Below is a small trained network, with its code and all its weights. Each question gives an input and a class and asks what happens when units are switched off, that is, made to give their printed mean instead of their output.

import numpy as np


def w(rows, s, z=0):
    codes = np.array(rows[::2]) - 128.0
    scale = np.full(codes.shape[1], s)
    scale[-1] = z or s
    return codes * scale


def f(y):
    return y / 2 * (1 + np.tanh(0.7978845608 * (y + 0.044715 * y**3)))


def log_softmax(a):
    a = a - a.max(-1, keepdims=True)
    return a - np.log(np.exp(a).sum(-1, keepdims=True))


def net(x, mask):
    res = np.array(x, float).reshape(1, 7) / 4 @ E
    y = f(res @ A[0][:, :-1].T + A[0][:, -1])
    res = res + np.where(mask, y, B[0][:, -1]) @ B[0][:, :-1]
    return log_softmax(res[-1] @ U[:, :-1].T + U[:, -1])


A, B = {}, {}
E = w([
[145,61,127,116,53,237],'x0',
[105,255,104,131,83,175],'x1',
[112,117,73,19,47,98],'x2',
[194,106,102,143,126,151],'x3',
[201,90,55,164,125,206],'x4',
[34,133,43,232,154,138],'x5',
[89,131,184,105,21,214],'x6',
],0.0077)
A[0] = w([
[141,203,119,30,150,69,99],'N0',
[58,121,90,125,158,75,254],'N1',
[195,63,65,178,111,229,163],'N2',
[135,185,150,39,72,101,217],'N3',
[166,97,65,169,136,192,196],'N4',
[164,52,125,104,165,122,160],'N5',
[167,58,168,101,161,110,171],'N6',
[58,94,122,74,75,109,205],'N7',
[144,202,111,130,140,88,172],'N8',
[94,167,153,157,87,120,159],'N9',
[103,162,166,51,69,122,178],'N10',
[97,184,202,81,45,159,178],'N11',
[122,159,138,212,205,133,243],'N12',
[93,182,117,252,160,78,187],'N13',
[152,52,163,146,174,106,160],'N14',
[160,141,107,81,156,69,151],'N15',
[96,192,118,254,168,150,207],'N16',
[188,40,161,132,163,163,249],'N17',
[186,78,156,89,158,97,173],'N18',
[136,137,121,99,55,217,186],'N19',
],0.0089,0.003)
B[0] = w([
[229,168,55,55,121,92,202],'N0',
[58,129,11,117,132,96,200],'N1',
[163,122,111,211,28,122,252],'N2',
[219,104,113,42,148,175,226],'N3',
[139,147,92,226,39,109,215],'N4',
[102,117,160,142,121,78,181],'N5',
[131,64,185,133,166,45,188],'N6',
[83,65,82,60,133,161,192],'N7',
[160,194,86,114,153,128,182],'N8',
[94,136,148,122,154,206,164],'N9',
[170,104,136,33,152,196,214],'N10',
[145,90,212,81,178,254,237],'N11',
[90,184,156,183,164,121,243],'N12',
[34,228,76,172,247,192,252],'N13',
[76,102,188,167,193,76,192],'N14',
[166,135,106,100,172,52,174],'N15',
[84,214,166,178,137,209,255],'N16',
[140,88,206,202,114,101,221],'N17',
[149,112,182,117,135,64,189],'N18',
[170,107,130,121,67,209,230],'N19',
],0.0075,0.0088)
U = w([
[143,65,165,55,130,233,96],'0',
[35,61,35,104,128,74,112],'1',
[218,158,72,56,148,74,172],'2',
[165,145,201,154,123,182,5],'3',
[166,105,96,224,2,147,201],'4',
[128,54,215,162,168,23,213],'5',
[56,231,105,206,192,157,147],'6',
],0.0079,0.0018)

Each question gives the input, the list of numbers given to net, and the class t.
The units are the neurons (one row each of A and B). Each row of codes is followed by its name. A weight is (code - 128) times the scale printed after its matrix; where a second scale follows, it is the last column's (A, B and U).
mask holds one flag per neuron, in row order. A switched-off neuron (its flag False) gives its mean, the last column of its row in B, instead of its output. The means were averaged over made-up inputs and are rounded, as every weight is.
A unit's drop is (log p(t) with every unit on - log p(t) with that unit switched off) / (log p(t) with every unit on - log p(t) with every unit switched off).
The circuit of an input: a set's keep is (log p(t) with only the set's units on - log p(t) with every unit switched off) / (log p(t) with every unit on - log p(t) with every unit switched off). Starting from the 12 units with the biggest drops (on a tie, the unit counted first), units are removed one at a time, each time the one whose removal leaves the highest keep (on an exact tie, the one counted first), for as long as the keep stays at least 0.8.
units of the circuit, in order: the units of the circuit, biggest drop first
unit that matters most: the unit with the biggest drop
k most important neurons: the k neurons with the biggest drops, biggest first
drop of u: that unit's drop, to one decimal
input [3,8,-7,0,7,1,3], class 4: most important neuron => [N2]
input [5,1,-8,6,-2,-6,4], class 4: units of the circuit, in order => [N2; N13]
input [5,-2,6,-7,0,-1,-8], class 1: units of the circuit, in order => [N1; N11]
input [-7,-2,3,-7,-2,1,1], class 2: units of the circuit, in order => [N0; N16]
input [1,-1,1,-8,-6,0,-5], class 1: units of the circuit, in order => [N1; N16]
input [4,7,3,-2,-6,-7,-6], class 2: 2 most important neurons => [N0; N15]
input [4,0,-8,0,2,-4,6], class 4: units of the circuit, in order => [N2; N13]
input [4,-8,3,5,1,5,2], class 4: 2 most important neurons => [N2; N4]
input [2,-8,4,5,8,-6,6], class 4: 2 most important neurons => [N2; N19]
input [6,-3,6,-7,0,-7,-6], class 2: 3 most important neurons => [N0; N3; N15]
input [7,-5,-8,8,7,3,-8], class 4: 2 most important neurons => [N2; N4]
input [-8,0,5,-7,-1,-7,8], class 0: drop of N11 => 0.4
input [-1,-5,1,4,0,3,2], class 5: drop of N16 => 0.1
input [6,-7,-1,-1,2,4,-7], class 5: unit that matters most => N14
input [-7,-5,7,-6,-3,6,-3], class 1: drop of N1 => 0.4
input [-2,-4,-5,-3,4,2,8], class 4: drop of N10 => 0.1
